Here is a tiny trained network, its code and every weight. The questions are about switching its units off for an input and a target symbol, where a switched-off unit gives its printed mean instead of its output.

import numpy as np


def w(rows, s, z=0):
    codes = np.array(rows[::2]) - 128.0
    scale = np.full(codes.shape[1], s)
    scale[-1] = z or s
    return codes * scale


def f(y):
    return y / 2 * (1 + np.tanh(0.7978845608 * (y + 0.044715 * y**3)))


def softmax(a):
    e = np.exp(a - a.max(-1, keepdims=True))
    return e / e.sum(-1, keepdims=True)


def log_softmax(a):
    a = a - a.max(-1, keepdims=True)
    return a - np.log(np.exp(a).sum(-1, keepdims=True))


def net(x, mask):
    ids = ['αβγδεθλμξπστψω'.index(c) for c in x.split()]
    T = len(ids)
    res = E[ids] + P[:T]
    q, k, v = (res @ M[0].T for M in (Q, K, V))
    z = softmax(np.where(np.tri(T) > 0, q @ k.T / 3**0.5, -1e9)) @ v
    res = res + np.where(mask[0], z, O[0][:, -1]) @ O[0][:, :-1]
    y = f(res @ A[0][:, :-1].T + A[0][:, -1])
    res = res + np.where(mask[1:9], y, B[0][:, -1]) @ B[0][:, :-1]
    return log_softmax(res[-1] @ U[:, :-1].T + U[:, -1])


Q, K, V, O, A, B = {}, {}, {}, {}, {}, {}
E = w([
[87,116,181,192],'α',
[113,135,134,109],'β',
[167,175,147,146],'γ',
[91,125,130,137],'δ',
[84,133,78,89],'ε',
[92,125,85,114],'θ',
[175,151,126,147],'λ',
[180,165,141,144],'μ',
[25,93,154,199],'ξ',
[75,141,89,88],'π',
[123,127,146,170],'σ',
[161,153,125,160],'τ',
[176,136,216,250],'ψ',
[81,137,89,113],'ω',
],0.017)
P = w([
[151,95,166,107],'0',
[146,161,119,160],'1',
[171,114,115,144],'2',
[153,135,134,133],'3',
[171,118,197,3],'4',
[64,193,219,142],'5',
],0.016)
Q[0] = w([
[175,34,159,112],'head 0',
[77,59,253,107],'head 0',
[175,74,123,98],'head 0',
],0.026)
K[0] = w([
[59,246,144,151],'head 0',
[103,234,6,236],'head 0',
[103,232,155,120],'head 0',
],0.022)
V[0] = w([
[81,211,202,128],'head 0',
[69,83,69,158],'head 0',
[134,168,84,4],'head 0',
],0.02)
O[0] = w([
[61,147,162,207,160],'head 0',
[187,2,84,166,54],'head 0',
[120,60,238,10,2],'head 0',
],0.014,0.0058)
A[0] = w([
[5,77,65,97,115],'neuron 0',
[184,131,224,196,24],'neuron 1',
[223,173,42,35,138],'neuron 2',
[113,126,86,118,123],'neuron 3',
[94,82,206,199,89],'neuron 4',
[177,161,96,37,2],'neuron 5',
[157,157,92,50,172],'neuron 6',
[144,100,78,113,48],'neuron 7',
],0.019,0.0084)
B[0] = w([
[162,54,178,165,181],'neuron 0',
[180,96,163,142,209],'neuron 1',
[56,46,137,110,215],'neuron 2',
[143,123,141,138,177],'neuron 3',
[92,184,72,153,197],'neuron 4',
[159,162,3,219,192],'neuron 5',
[162,183,141,58,244],'neuron 6',
[119,88,96,114,156],'neuron 7',
],0.037,0.011)
U = w([
[127,202,90,155,36],'α',
[134,230,100,63,114],'β',
[168,135,29,104,2],'γ',
[1,126,150,105,227],'δ',
[213,166,85,120,120],'ε',
[91,76,41,108,16],'θ',
[169,57,103,182,5],'λ',
[66,187,46,89,206],'μ',
[37,89,117,195,234],'ξ',
[132,59,214,197,126],'π',
[105,167,250,178,228],'σ',
[201,144,189,95,82],'τ',
[179,134,188,225,59],'ψ',
[195,25,168,106,143],'ω',
],0.0053,0.0083)

Each question gives the input, a string of symbols that net reads in full, and the target symbol t.
The units are the heads (3 rows each of Q, K, V and O) and the neurons (one row each of A and B). Each row of codes is followed by its name. A weight is (code - 128) times the scale printed after its matrix; where a second scale follows, it is the last column's (O, A, B and U).
mask holds one flag per unit, heads first, then neurons. A switched-off unit (its flag False) gives its mean, the last column of its rows in O or B, instead of its output. The means were averaged over made-up inputs and are rounded, as every weight is.
A unit's drop is (log p(t) with every unit on - log p(t) with that unit switched off) / (log p(t) with every unit on - log p(t) with every unit switched off).
The circuit of an input: a set's keep is (log p(t) with only the set's units on - log p(t) with every unit switched off) / (log p(t) with every unit on - log p(t) with every unit switched off). Starting from all 9 units, units are removed one at a time, each time the one whose removal leaves the highest keep (on an exact tie, the one counted first), for as long as the keep stays at least 0.8.
units of the circuit, in order: the units of the circuit, biggest drop first
top k neurons: the k neurons with the biggest drops, biggest first
input ω γ γ β ω λ, target σ: top 2 neurons : [neuron 5; neuron 6]
input ξ α ω ξ δ, target ξ: units of the circuit, in order : [head 0]
input ξ δ γ ω μ, target π: units of the circuit, in order : [head 0; neuron 6; neuron 5]
input α μ θ, target ψ: top 2 neurons : [neuron 2; neuron 3]
input ω γ ω, target ω: top 2 neurons : [neuron 4; neuron 0]
input μ α ω σ μ ψ, target ψ: units of the circuit, in order : [neuron 1; neuron 4]
input γ β π τ δ, target δ: units of the circuit, in order : [neuron 5; neuron 1]
input ω γ σ μ γ λ, target ξ: units of the circuit, in order : [head 0; neuron 2]
input δ γ τ ω μ ω, target δ: units of the circuit, in order : [head 0; neuron 2; neuron 5]
input α μ γ ξ μ, target β: units of the circuit, in order : [neuron 0; neuron 6]
input ξ ω λ, target λ: units of the circuit, in order : [head 0; neuron 7; neuron 3]
input π σ ω γ μ, target ξ: top 2 neurons : [neuron 6; neuron 2]
input μ ω γ, target β: units of the circuit, in order : [head 0; neuron 6]
input λ γ σ δ ω τ, target ξ: units of the circuit, in order : [neuron 6]
input ε γ ξ γ, target γ: units of the circuit, in order : [neuron 5; head 0; neuron 2; neuron 6]
input δ λ ξ θ τ, target μ: top 2 neurons : [neuron 2; neuron 5]
input ω σ π π τ, target ξ: units of the circuit, in order : [head 0; neuron 6]
input ξ μ τ θ λ λ, target δ: top 2 neurons : [neuron 2; neuron 5]
input σ ω τ π, target ξ: top 2 neurons : [neuron 6; neuron 1]
input π γ β ω, target ε: top 3 neurons : [neuron 5; neuron 6; neuron 2]
input ψ ε ω τ ω, target γ: top 2 neurons : [neuron 5; neuron 6]
input π δ ω ω, target ε: top 4 neurons : [neuron 5; neuron 2; neuron 0; neuron 6]
input ω γ σ π, target ω: top 2 neurons : [neuron 0; neuron 4]
